Here is a tiny trained network, its code and every weight. The questions are about switching its units off for an input and a class, where a switched-off unit gives its printed mean instead of its output.

import numpy as np


def w(rows, s, z=0):
    codes = np.array(rows[::2]) - 128.0
    scale = np.full(codes.shape[1], s)
    scale[-1] = z or s
    return codes * scale


def f(y):
    return np.maximum(y, 0)


def log_softmax(a):
    a = a - a.max(-1, keepdims=True)
    return a - np.log(np.exp(a).sum(-1, keepdims=True))


def net(x, mask):
    res = np.array(x, float).reshape(1, 7) / 4 @ E
    y = f(res @ A[0][:, :-1].T + A[0][:, -1])
    res = res + np.where(mask, y, B[0][:, -1]) @ B[0][:, :-1]
    return log_softmax(res[-1] @ U[:, :-1].T + U[:, -1])


A, B = {}, {}
E = w([
[134,175,182,109,96,108,82,19,141],'x0',
[210,133,231,191,215,159,155,154,93],'x1',
[203,115,179,99,182,105,160,22,64],'x2',
[46,151,183,147,175,216,152,62,110],'x3',
[135,110,142,104,197,169,90,131,204],'x4',
[189,103,197,255,109,87,197,135,61],'x5',
[155,140,225,164,42,186,91,140,126],'x6',
],0.0089)
A[0] = w([
[193,158,162,178,6,55,128,78,89,83],'n1',
[130,165,57,84,111,87,119,149,130,2],'n2',
[121,139,109,147,88,125,117,185,112,32],'n3',
[181,169,185,78,193,123,128,26,82,84],'n4',
[72,183,185,103,39,160,67,100,160,51],'n5',
[165,151,103,148,144,100,126,237,123,37],'n6',
[58,151,111,190,176,75,179,24,75,80],'n7',
],0.023,0.0043)
B[0] = w([
[228,64,117,139,166,170,105,127,172,251],'n1',
[89,96,91,101,121,56,115,158,124,202],'n2',
[129,133,149,156,149,121,159,149,92,183],'n3',
[191,62,124,178,137,180,144,143,124,249],'n4',
[99,170,133,64,139,145,114,3,131,227],'n5',
[167,210,202,144,114,155,122,114,151,213],'n6',
[114,195,158,88,129,146,105,67,150,214],'n7',
],0.016,0.025)
U = w([
[78,136,99,203,89,44,162,182,79,58],'0',
[119,188,137,137,148,115,119,58,126,255],'1',
[218,116,162,223,166,156,139,107,135,174],'2',
[83,130,154,245,115,195,221,98,1,46],'3',
[75,88,39,112,137,59,103,91,115,69],'4',
],0.0088,0.0054)

Each question gives the input, the list of numbers given to net, and the class t.
The units are the neurons (one row each of A and B). Each row of codes is followed by its name. A weight is (code - 128) times the scale printed after its matrix; where a second scale follows, it is the last column's (A, B and U).
mask holds one flag per neuron, in row order. A switched-off neuron (its flag False) gives its mean, the last column of its row in B, instead of its output. The means were averaged over made-up inputs and are rounded, as every weight is.
A unit's drop is (log p(t) with every unit on - log p(t) with that unit switched off) / (log p(t) with every unit on - log p(t) with every unit switched off).
The circuit of an input: a set's keep is (log p(t) with only the set's units on - log p(t) with every unit switched off) / (log p(t) with every unit on - log p(t) with every unit switched off). Starting from all 7 units, units are removed one at a time, each time the one whose removal leaves the highest keep (on an exact tie, the one counted first), for as long as the keep stays at least 0.8.
circuit, biggest first: the units of the circuit, biggest drop first
most important unit: the unit with the biggest drop
top k neurons: the k neurons with the biggest drops, biggest first
drop of u: that unit's drop, to one decimal
input [-2,-8,-3,7,-6,-2,-8], class 4: top 2 neurons : (n2, n6)
input [-3,-3,-2,8,3,-3,-2], class 1: most important unit : n2
input [-8,-4,7,5,4,-6,-3], class 4: circuit, biggest first : (n1, n6)
input [3,6,-3,7,-3,1,-5], class 1: top 3 neurons : (n7, n1, n3)
input [-7,-2,4,2,-2,7,-4], class 1: top 2 neurons : (n7, n4)
input [-5,-3,-7,-3,0,4,-4], class 0: circuit, biggest first : (n1, n5)
input [-5,1,-2,-4,-3,-8,-8], class 0: top 2 neurons : (n5, n2)
input [-2,-1,-6,8,1,5,1], class 1: top 2 neurons : (n4, n1)
input [0,-7,-7,0,0,4,-1], class 4: top 2 neurons : (n2, n7)
input [-7,-4,-1,6,-6,3,-2], class 1: top 2 neurons : (n7, n4)
input [1,-4,-3,1,-1,3,8], class 1: top 3 neurons : (n5, n4, n6)
input [5,0,4,-4,-8,-8,-3], class 4: top 2 neurons : (n2, n6)
input [-8,1,-7,3,-7,-1,-5], class 0: top 3 neurons : (n1, n5, n4)
input [5,-8,-7,-1,1,-8,0], class 4: most important unit : n2
input [-4,0,-4,-3,-4,-8,0], class 4: top 2 neurons : (n2, n4)
input [8,-5,-4,2,-6,-8,-3], class 4: top 2 neurons : (n2, n6)
input [-8,4,-1,1,-5,1,-1], class 3: top 2 neurons : (n1, n4)
input [6,-3,-6,-8,4,-1,-4], class 4: drop of n2 : 0.6
input [-4,-2,-6,-1,-1,-1,-6], class 0: drop of n2 : 0.1
input [3,-7,-5,6,-5,4,-8], class 1: most important unit : n7
input [-8,-2,-2,-3,-2,0,-6], class 0: drop of n1 : 0.2
input [0,-2,-4,7,1,-8,-6], class 4: drop of n6 : 0.2
